Below are the code and all the weights of a small trained network. Each question names an input and a target symbol and asks about switching units off, where a switched-off unit gives its printed mean instead of its output.

import numpy as np


def w(rows, s, z=0):
    codes = np.array(rows[::2]) - 128.0
    scale = np.full(codes.shape[1], s)
    scale[-1] = z or s
    return codes * scale


def f(y):
    return y / 2 * (1 + np.tanh(0.7978845608 * (y + 0.044715 * y**3)))


def softmax(a):
    e = np.exp(a - a.max(-1, keepdims=True))
    return e / e.sum(-1, keepdims=True)


def log_softmax(a):
    a = a - a.max(-1, keepdims=True)
    return a - np.log(np.exp(a).sum(-1, keepdims=True))


def net(x, mask):
    ids = ['βδζηθξπτ'.index(c) for c in x.split()]
    T = len(ids)
    res = E[ids] + P[:T]
    q, k, v = (res @ M[0].T for M in (Q, K, V))
    z = softmax(np.where(np.tri(T) > 0, q @ k.T / 4**0.5, -1e9)) @ v
    res = res + np.where(mask[0], z, O[0][:, -1]) @ O[0][:, :-1]
    y = f(res @ A[0][:, :-1].T + A[0][:, -1])
    res = res + np.where(mask[1:13], y, B[0][:, -1]) @ B[0][:, :-1]
    return log_softmax(res[-1] @ U[:, :-1].T + U[:, -1])


Q, K, V, O, A, B = {}, {}, {}, {}, {}, {}
E = w([
[35,249,95,187,135,123],'β',
[230,147,179,144,82,187],'δ',
[152,56,44,204,95,44],'ζ',
[98,162,172,117,254,172],'η',
[201,177,249,88,170,47],'θ',
[206,152,11,102,119,163],'ξ',
[79,65,165,228,171,65],'π',
[131,182,154,138,3,18],'τ',
],0.0076)
P = w([
[181,192,85,255,142,87],'0',
[172,201,117,52,173,55],'1',
[125,177,100,232,113,124],'2',
[163,142,130,75,179,112],'3',
[97,156,105,209,91,147],'4',
[139,119,139,74,169,142],'5',
[70,135,121,191,69,170],'6',
[119,103,144,67,152,163],'7',
],0.007)
Q[0] = w([
[33,237,197,184,61,119],'H1',
[213,254,178,114,115,131],'H1',
[157,89,79,71,29,34],'H1',
[70,189,13,9,150,196],'H1',
],0.021)
K[0] = w([
[74,226,248,123,97,134],'H1',
[74,152,109,62,87,197],'H1',
[152,130,69,76,76,38],'H1',
[168,254,53,122,171,166],'H1',
],0.025)
V[0] = w([
[184,106,118,87,248,175],'H1',
[110,2,64,50,111,39],'H1',
[46,106,161,187,243,81],'H1',
[29,44,97,95,75,252],'H1',
],0.0062)
O[0] = w([
[108,121,95,21,171,115,117],'H1',
[175,45,135,125,130,14,61],'H1',
[43,108,138,192,255,125,131],'H1',
[245,201,81,169,202,55,1],'H1',
],0.0058,0.0054)
A[0] = w([
[97,150,7,154,70,98,82],'N1',
[138,122,154,64,204,50,117],'N2',
[150,217,131,170,202,45,231],'N3',
[160,81,106,211,58,105,28],'N4',
[244,135,121,121,117,32,120],'N5',
[78,102,141,221,65,104,99],'N6',
[138,94,122,130,128,226,140],'N7',
[124,123,72,182,140,193,195],'N8',
[119,138,211,149,109,54,225],'N9',
[147,189,173,67,127,111,209],'N10',
[201,196,127,134,86,136,156],'N11',
[214,121,181,43,109,134,1],'N12',
],0.015,0.0025)
B[0] = w([
[151,182,170,215,92,43,192],'N1',
[221,101,34,132,38,66,191],'N2',
[8,175,78,74,93,142,177],'N3',
[34,37,90,95,113,49,186],'N4',
[161,230,243,120,91,146,154],'N5',
[228,155,82,86,194,209,254],'N6',
[117,74,135,169,82,92,188],'N7',
[179,94,200,73,139,54,209],'N8',
[85,111,149,242,132,163,245],'N9',
[137,53,197,76,151,167,237],'N10',
[90,157,81,96,97,207,228],'N11',
[141,153,55,164,248,51,214],'N12',
],0.017,0.006)
U = w([
[165,77,122,20,26,183,135],'β',
[82,151,26,188,86,141,94],'δ',
[125,112,233,177,118,193,168],'ζ',
[1,138,159,86,124,90,251],'η',
[113,113,97,48,203,163,21],'θ',
[130,135,174,169,37,78,233],'ξ',
[167,46,141,140,153,75,132],'π',
[205,203,136,90,110,146,67],'τ',
],0.0051,0.0014)

Each question gives the input, a string of symbols that net reads in full, and the target symbol t.
The units are the heads (4 rows each of Q, K, V and O) and the neurons (one row each of A and B). Each row of codes is followed by its name. A weight is (code - 128) times the scale printed after its matrix; where a second scale follows, it is the last column's (O, A, B and U).
mask holds one flag per unit, heads first, then neurons. A switched-off unit (its flag False) gives its mean, the last column of its rows in O or B, instead of its output. The means were averaged over made-up inputs and are rounded, as every weight is.
A unit's drop is (log p(t) with every unit on - log p(t) with that unit switched off) / (log p(t) with every unit on - log p(t) with every unit switched off).
The circuit of an input: a set's keep is (log p(t) with only the set's units on - log p(t) with every unit switched off) / (log p(t) with every unit on - log p(t) with every unit switched off). Starting from the 12 units with the biggest drops (on a tie, the unit counted first), units are removed one at a time, each time the one whose removal leaves the highest keep (on an exact tie, the one counted first), for as long as the keep stays at least 0.8.
circuit, biggest first: the units of the circuit, biggest drop first
k most important neurons: the k neurons with the biggest drops, biggest first
drop of u: that unit's drop, to one decimal
input δ θ π θ δ τ β, target τ: circuit, biggest first => (N6; N1; N9)
input β θ τ δ θ θ, target π: circuit, biggest first => (N12; N2; N10)
input δ δ ξ δ τ π θ, target ζ: circuit, biggest first => (N9; N2; N4)
input ξ θ δ δ η, target η: circuit, biggest first => (H1; N3; N6)
input π η ζ, target π: circuit, biggest first => (N4; N6; N1; N8)
input η η θ θ θ θ π θ, target δ: 2 most important neurons => (N2; N3)
input θ δ θ π, target δ: circuit, biggest first => (H1; N10; N2; N8)
input ζ δ η π π ξ η, target η: 3 most important neurons => (N6; N3; N2)
input β θ π ξ, target τ: circuit, biggest first => (H1; N5; N4)
input β θ δ ξ δ θ δ, target β: 2 most important neurons => (N11; N9)
input δ θ θ δ ξ θ ζ, target π: 4 most important neurons => (N4; N6; N1; N11)
input δ θ θ θ δ ξ π β, target η: 3 most important neurons => (N6; N3; N2)
input θ δ ζ θ δ τ, target ζ: 4 most important neurons => (N9; N5; N2; N3)
input β τ π ξ ζ θ ξ δ, target θ: 3 most important neurons => (N12; N1; N11)
input η θ ζ δ, target θ: 3 most important neurons => (N12; N1; N9)
input θ τ τ, target δ: 3 most important neurons => (N4; N9; N6)
input β π τ, target δ: drop of N2 => 0.0
input π δ π ξ δ ζ, target ξ: drop of N2 => 0.1
input ξ π β θ π θ, target δ: drop of N5 => 0.1
input δ θ τ π, target δ: drop of H1 => 0.8
